Below is a small trained network, with its code and all its weights. Each question gives an input and a class and asks what happens when units are switched off, that is, made to give their printed mean instead of their output.

import numpy as np


def w(rows, s, z=0):
    codes = np.array(rows[::2]) - 128.0
    scale = np.full(codes.shape[1], s)
    scale[-1] = z or s
    return codes * scale


def f(y):
    return np.maximum(y, 0)


def log_softmax(a):
    a = a - a.max(-1, keepdims=True)
    return a - np.log(np.exp(a).sum(-1, keepdims=True))


def net(x, mask):
    res = np.array(x, float).reshape(1, 8) / 4 @ E
    y = f(res @ A[0][:, :-1].T + A[0][:, -1])
    res = res + np.where(mask, y, B[0][:, -1]) @ B[0][:, :-1]
    return log_softmax(res[-1] @ U[:, :-1].T + U[:, -1])


A, B = {}, {}
E = w([
[146,106,141,124,126,131,136,82,142,133],'x0',
[204,242,183,117,170,77,83,78,14,237],'x1',
[107,106,134,88,117,155,81,101,124,132],'x2',
[161,136,132,107,63,116,156,188,98,121],'x3',
[102,159,112,117,152,126,106,131,155,138],'x4',
[92,158,129,12,187,100,228,116,79,42],'x5',
[117,157,111,138,160,103,122,112,162,133],'x6',
[137,115,99,141,134,113,136,136,106,135],'x7',
],0.011)
A[0] = w([
[90,71,101,85,135,133,172,154,185,46,195],'N1',
[146,105,112,181,52,141,121,139,222,162,216],'N2',
[142,94,132,159,116,94,146,156,142,146,168],'N3',
[122,131,73,143,76,165,96,177,152,131,181],'N4',
[59,116,85,106,104,130,193,103,130,56,146],'N5',
[194,135,184,179,129,102,40,159,129,245,206],'N6',
[144,75,81,125,124,109,112,149,179,62,254],'N7',
[112,116,153,192,114,150,91,150,173,107,216],'N8',
[110,153,133,54,191,139,197,99,69,110,135],'N9',
],0.011,0.0054)
B[0] = w([
[86,71,109,128,130,112,168,166,171,153,237],'N1',
[144,102,83,146,125,193,75,100,100,113,217],'N2',
[138,99,119,164,113,166,132,136,118,117,157],'N3',
[83,136,118,166,113,165,138,78,138,96,184],'N4',
[98,115,156,128,138,103,161,161,168,147,207],'N5',
[128,155,161,169,117,139,169,123,65,176,250],'N6',
[100,82,99,139,130,142,135,128,175,110,211],'N7',
[94,88,70,188,107,140,127,99,103,111,192],'N8',
[204,152,116,80,108,8,143,180,142,71,210],'N9',
],0.016,0.021)
U = w([
[137,81,59,186,119,186,91,94,155,99,48],'0',
[137,88,130,121,128,108,181,197,230,183,98],'1',
[144,161,168,184,116,160,130,108,98,252,249],'2',
[220,194,159,84,127,59,118,145,122,125,145],'3',
],0.011,0.0019)

Each question gives the input, the list of numbers given to net, and the class t.
The units are the neurons (one row each of A and B). Each row of codes is followed by its name. A weight is (code - 128) times the scale printed after its matrix; where a second scale follows, it is the last column's (A, B and U).
mask holds one flag per neuron, in row order. A switched-off neuron (its flag False) gives its mean, the last column of its row in B, instead of its output. The means were averaged over made-up inputs and are rounded, as every weight is.
A unit's drop is (log p(t) with every unit on - log p(t) with that unit switched off) / (log p(t) with every unit on - log p(t) with every unit switched off).
The circuit of an input: a set's keep is (log p(t) with only the set's units on - log p(t) with every unit switched off) / (log p(t) with every unit on - log p(t) with every unit switched off). Starting from all 9 units, units are removed one at a time, each time the one whose removal leaves the highest keep (on an exact tie, the one counted first), for as long as the keep stays at least 0.8.
circuit, biggest first: the units of the circuit, biggest drop first
k most important neurons: the k neurons with the biggest drops, biggest first
drop of u: that unit's drop, to one decimal
input [-7,2,-6,-5,-7,-5,3,7], class 2: circuit, biggest first => [N6]
input [-8,1,-3,-6,2,-3,2,-7], class 2: circuit, biggest first => [N7, N6]
input [-6,-6,-5,8,6,0,8,0], class 0: 4 most important neurons => [N2, N4, N9, N8]
input [4,-3,4,-1,3,1,-8,-8], class 1: 2 most important neurons => [N1, N2]
input [0,-6,6,-3,-5,1,-2,1], class 1: 2 most important neurons => [N1, N5]
input [-6,1,-5,3,-1,-4,8,7], class 2: 2 most important neurons => [N6, N7]
input [-8,4,8,0,-4,0,-4,2], class 2: 2 most important neurons => [N9, N6]
input [2,-3,0,3,3,0,-4,-5], class 0: drop of N9 => 1.2
input [-7,1,6,-7,1,2,6,4], class 3: drop of N1 => 0.3
input [5,-4,-4,8,-8,-6,8,2], class 0: drop of N4 => 0.0
